Below is a small trained network, with its code and all its weights. Each question gives an input and a class and asks what happens when units are switched off, that is, made to give their printed mean instead of their output.

import numpy as np


def w(rows, s, z=0):
    codes = np.array(rows[::2]) - 128.0
    scale = np.full(codes.shape[1], s)
    scale[-1] = z or s
    return codes * scale


def norm(h):
    return h / np.sqrt((h * h).mean(-1, keepdims=True) + 1e-5)


def f(y):
    return np.maximum(y, 0)


def log_softmax(a):
    a = a - a.max(-1, keepdims=True)
    return a - np.log(np.exp(a).sum(-1, keepdims=True))


def net(x, mask):
    res = np.array(x, float).reshape(1, 4) / 4 @ E
    u = 0
    for l in range(3):
        y = f(norm(res) @ A[l][:, :-1].T + A[l][:, -1])
        res = res + np.where(mask[u : u + 3], y, B[l][:, -1]) @ B[l][:, :-1]
        u += 3
    return log_softmax(norm(res)[-1] @ U[:, :-1].T + U[:, -1])


A, B = {}, {}
E = w([
[143,147,2],'x0',
[214,169,207],'x1',
[224,38,121],'x2',
[147,216,210],'x3',
],0.0053)
A[0] = w([
[102,214,152,119],'0.n0',
[245,187,217,151],'0.n1',
[212,232,25,4],'0.n2',
],0.011,0.0035)
B[0] = w([
[119,159,99,197],'0.n0',
[188,148,163,253],'0.n1',
[135,88,6,185],'0.n2',
],0.023,0.0072)
A[1] = w([
[249,31,194,250],'1.n0',
[110,207,177,173],'1.n1',
[59,96,121,91],'1.n2',
],0.015,0.0018)
B[1] = w([
[130,63,200,254],'1.n0',
[149,231,111,191],'1.n1',
[9,165,246,167],'1.n2',
],0.012,0.0093)
A[2] = w([
[154,171,247,66],'2.n0',
[138,109,101,92],'2.n1',
[123,18,115,254],'2.n2',
],0.014,0.0022)
B[2] = w([
[121,171,8,254],'2.n0',
[43,145,87,149],'2.n1',
[122,163,176,206],'2.n2',
],0.011,0.0077)
U = w([
[180,221,119,186],'0',
[136,82,118,25],'1',
[54,109,153,189],'2',
[113,31,217,105],'3',
[111,79,2,153],'4',
[129,172,90,92],'5',
[149,105,120,2],'6',
[235,154,177,183],'7',
],0.018,0.0093)

Each question gives the input, the list of numbers given to net, and the class t.
The units are the neurons (one row each of A and B). Each row of codes is followed by its name. A weight is (code - 128) times the scale printed after its matrix; where a second scale follows, it is the last column's (A, B and U).
mask holds one flag per neuron, layer by layer. A switched-off neuron (its flag False) gives its mean, the last column of its row in B, instead of its output. The means were averaged over made-up inputs and are rounded, as every weight is.
A unit's drop is (log p(t) with every unit on - log p(t) with that unit switched off) / (log p(t) with every unit on - log p(t) with every unit switched off).
unit that matters most: the unit with the biggest drop
k most important neurons: the k neurons with the biggest drops, biggest first
top k neurons in layer l: the k neurons of layer l with the biggest drops, biggest first
drop of u: that unit's drop, to one decimal
input [-8,-6,6,4], class 3: unit that matters most	1.n0
input [-7,-6,3,-8], class 2: 2 most important neurons	(0.n1, 1.n2)
input [-5,1,-3,-5], class 2: 3 most important neurons	(0.n1, 1.n2, 0.n0)
input [2,-4,0,0], class 2: 2 most important neurons	(0.n1, 2.n0)
input [2,3,2,-5], class 3: 3 most important neurons	(0.n0, 2.n0, 2.n2)
input [-2,2,3,-3], class 3: top 2 neurons in layer 1	(1.n0, 1.n1)
input [4,1,0,7], class 4: top 2 neurons in layer 0	(0.n2, 0.n0)
input [7,-8,-7,7], class 4: top 2 neurons in layer 0	(0.n2, 0.n1)
input [2,-3,-5,-7], class 2: top 2 neurons in layer 0	(0.n1, 0.n2)
input [6,3,-3,1], class 4: drop of 0.n1	0.0
input [-8,-5,6,-7], class 3: drop of 0.n0	0.1
input [-1,-6,1,-6], class 2: drop of 0.n1	0.6
